Below are the code and all the weights of a small trained network. Each question names an input and a target symbol and asks about switching units off, where a switched-off unit gives its printed mean instead of its output.

import numpy as np


def w(rows, s, z=0):
    codes = np.array(rows[::2]) - 128.0
    scale = np.full(codes.shape[1], s)
    scale[-1] = z or s
    return codes * scale


def f(y):
    return y / 2 * (1 + np.tanh(0.7978845608 * (y + 0.044715 * y**3)))


def softmax(a):
    e = np.exp(a - a.max(-1, keepdims=True))
    return e / e.sum(-1, keepdims=True)


def log_softmax(a):
    a = a - a.max(-1, keepdims=True)
    return a - np.log(np.exp(a).sum(-1, keepdims=True))


def net(x, mask):
    ids = ['γζθσφψ'.index(c) for c in x.split()]
    T = len(ids)
    res = E[ids] + P[:T]
    r = res
    for j in range(2):
        rows = slice(3 * j, 3 * j + 3)
        q, k, v = (r @ M[0][rows].T for M in (Q, K, V))
        z = softmax(np.where(np.tri(T) > 0, q @ k.T / 3**0.5, -1e9)) @ v
        o = O[0][rows]
        res = res + np.where(mask[j], z, o[:, -1]) @ o[:, :-1]
    y = f(res @ A[0][:, :-1].T + A[0][:, -1])
    res = res + np.where(mask[2:26], y, B[0][:, -1]) @ B[0][:, :-1]
    return log_softmax(res[-1] @ U[:, :-1].T + U[:, -1])


Q, K, V, O, A, B = {}, {}, {}, {}, {}, {}
E = w([
[186,81,164,153,75],'γ',
[124,132,166,22,50],'ζ',
[63,209,188,93,202],'θ',
[79,63,251,171,174],'σ',
[31,243,142,135,49],'φ',
[11,9,8,150,77],'ψ',
],0.013)
P = w([
[230,54,100,159,199],'0',
[153,101,132,27,237],'1',
[102,114,155,44,179],'2',
[69,173,146,51,149],'3',
[62,192,151,52,109],'4',
[41,233,143,53,109],'5',
[40,253,199,78,87],'6',
],0.003)
Q[0] = w([
[61,166,254,187,29],'h1',
[146,15,190,85,190],'h1',
[120,107,98,230,248],'h1',
[104,94,200,54,154],'h2',
[62,164,196,91,38],'h2',
[85,75,216,21,22],'h2',
],0.0067)
K[0] = w([
[86,143,79,175,195],'h1',
[183,244,209,120,178],'h1',
[163,86,180,159,126],'h1',
[48,149,149,132,129],'h2',
[37,58,43,164,110],'h2',
[77,173,71,95,152],'h2',
],0.011)
V[0] = w([
[96,1,1,11,112],'h1',
[77,31,60,238,133],'h1',
[130,94,187,158,56],'h1',
[162,181,18,194,155],'h2',
[31,8,14,162,174],'h2',
[15,153,20,119,44],'h2',
],0.0073)
O[0] = w([
[180,248,120,169,72,172],'h1',
[191,171,44,193,121,153],'h1',
[107,78,142,172,95,140],'h1',
[97,139,58,59,65,94],'h2',
[129,210,88,58,158,254],'h2',
[151,155,1,124,166,241],'h2',
],0.008,0.0087)
A[0] = w([
[220,168,121,80,104,129],'n1',
[175,192,134,86,80,207],'n2',
[234,73,137,175,59,21],'n3',
[183,135,156,249,144,65],'n4',
[248,124,130,151,128,137],'n5',
[56,122,112,109,152,133],'n6',
[191,97,138,104,181,155],'n7',
[153,166,206,93,163,171],'n8',
[141,75,153,162,75,24],'n9',
[50,181,100,79,122,43],'n10',
[81,97,189,122,192,145],'n11',
[47,171,144,166,111,87],'n12',
[206,58,89,224,75,110],'n13',
[165,97,126,162,102,196],'n14',
[133,140,132,88,108,25],'n15',
[134,86,198,141,119,154],'n16',
[171,18,127,125,61,26],'n17',
[95,143,84,129,177,117],'n18',
[185,119,121,131,131,57],'n19',
[60,59,135,94,110,192],'n20',
[181,153,106,66,81,25],'n21',
[128,67,124,113,102,89],'n22',
[109,75,151,133,55,2],'n23',
[73,91,104,129,67,34],'n24',
],0.012,0.007)
B[0] = w([
[96,82,161,119,173,225],'n1',
[154,108,147,139,112,250],'n2',
[37,185,167,40,55,136],'n3',
[121,34,56,54,162,138],'n4',
[170,90,71,61,131,150],'n5',
[140,122,135,128,69,179],'n6',
[137,75,46,102,160,148],'n7',
[165,82,234,158,156,184],'n8',
[163,169,202,41,148,139],'n9',
[166,93,142,174,57,240],'n10',
[131,189,68,51,159,214],'n11',
[174,56,30,157,106,147],'n12',
[28,91,203,176,150,143],'n13',
[133,46,139,123,134,139],'n14',
[88,127,98,44,98,128],'n15',
[157,156,95,119,35,190],'n16',
[107,212,61,122,161,144],'n17',
[138,151,197,126,85,218],'n18',
[162,124,176,67,88,123],'n19',
[81,123,127,183,189,209],'n20',
[21,108,127,121,168,198],'n21',
[111,139,123,254,78,138],'n22',
[173,191,160,138,228,135],'n23',
[178,254,153,66,112,135],'n24',
],0.009,0.014)
U = w([
[154,95,188,153,126,127],'γ',
[87,96,151,81,97,2],'ζ',
[181,20,118,126,146,126],'θ',
[87,254,142,103,196,128],'σ',
[51,65,117,208,151,221],'φ',
[162,204,68,35,103,72],'ψ',
],0.0087,0.0049)

Each question gives the input, a string of symbols that net reads in full, and the target symbol t.
The units are the heads (3 rows each of Q, K, V and O) and the neurons (one row each of A and B). Each row of codes is followed by its name. A weight is (code - 128) times the scale printed after its matrix; where a second scale follows, it is the last column's (O, A, B and U).
mask holds one flag per unit, heads first, then neurons. A switched-off unit (its flag False) gives its mean, the last column of its rows in O or B, instead of its output. The means were averaged over made-up inputs and are rounded, as every weight is.
A unit's drop is (log p(t) with every unit on - log p(t) with that unit switched off) / (log p(t) with every unit on - log p(t) with every unit switched off).
The circuit of an input: a set's keep is (log p(t) with only the set's units on - log p(t) with every unit switched off) / (log p(t) with every unit on - log p(t) with every unit switched off). Starting from the 12 units with the biggest drops (on a tie, the unit counted first), units are removed one at a time, each time the one whose removal leaves the highest keep (on an exact tie, the one counted first), for as long as the keep stays at least 0.8.
units of the circuit, in order: the units of the circuit, biggest drop first
unit that matters most: the unit with the biggest drop
k most important neurons: the k neurons with the biggest drops, biggest first
which heads matter: for each layer, one digit per head in row order, 1 if its drop is at least 0.15 and else 0, layers parted by /
drop when u is switched off: that unit's drop, to one decimal
input φ ψ φ θ θ ψ, target ψ: unit that matters most : n20
input σ γ φ φ γ, target φ: units of the circuit, in order : [h2 n13]
input σ θ ζ, target σ: 2 most important neurons : [n11 n10]
input γ γ γ, target ζ: 3 most important neurons : [n3 n13 n14]
input σ θ ζ ζ σ σ ζ, target σ: 3 most important neurons : [n10 n11 n23]
input θ φ θ σ, target σ: units of the circuit, in order : [n11 h1]
input ψ γ ψ γ, target ψ: 4 most important neurons : [n5 n8 n20 n10]
input ζ ζ φ γ, target φ: units of the circuit, in order : [n13 h2]
input σ φ ζ ζ, target φ: units of the circuit, in order : [n20 h2 h1]
input γ σ ζ, target γ: which heads matter : 01
input φ φ φ ζ, target φ: which heads matter : 11
input φ ψ σ, target σ: which heads matter : 00
input ζ φ σ σ θ γ, target σ: which heads matter : 11
input ζ γ θ φ, target φ: units of the circuit, in order : [h2]
input φ σ θ θ γ, target σ: 3 most important neurons : [n17 n10 n11]
input ζ γ ψ φ ψ σ, target ψ: 3 most important neurons : [n1 n21 n20]
input γ ψ ζ ζ, target ζ: 3 most important neurons : [n1 n21 n10]
input ψ γ ψ, target ψ: 2 most important neurons : [n20 n8]
input φ σ ψ γ θ φ θ, target γ: drop when n3 is switched off : 0.0
input ψ ψ γ, target ψ: drop when n2 is switched off : -0.2
input γ σ σ σ, target θ: drop when n7 is switched off : 0.1
input ψ φ θ θ σ γ ζ, target ζ: unit that matters most : h2
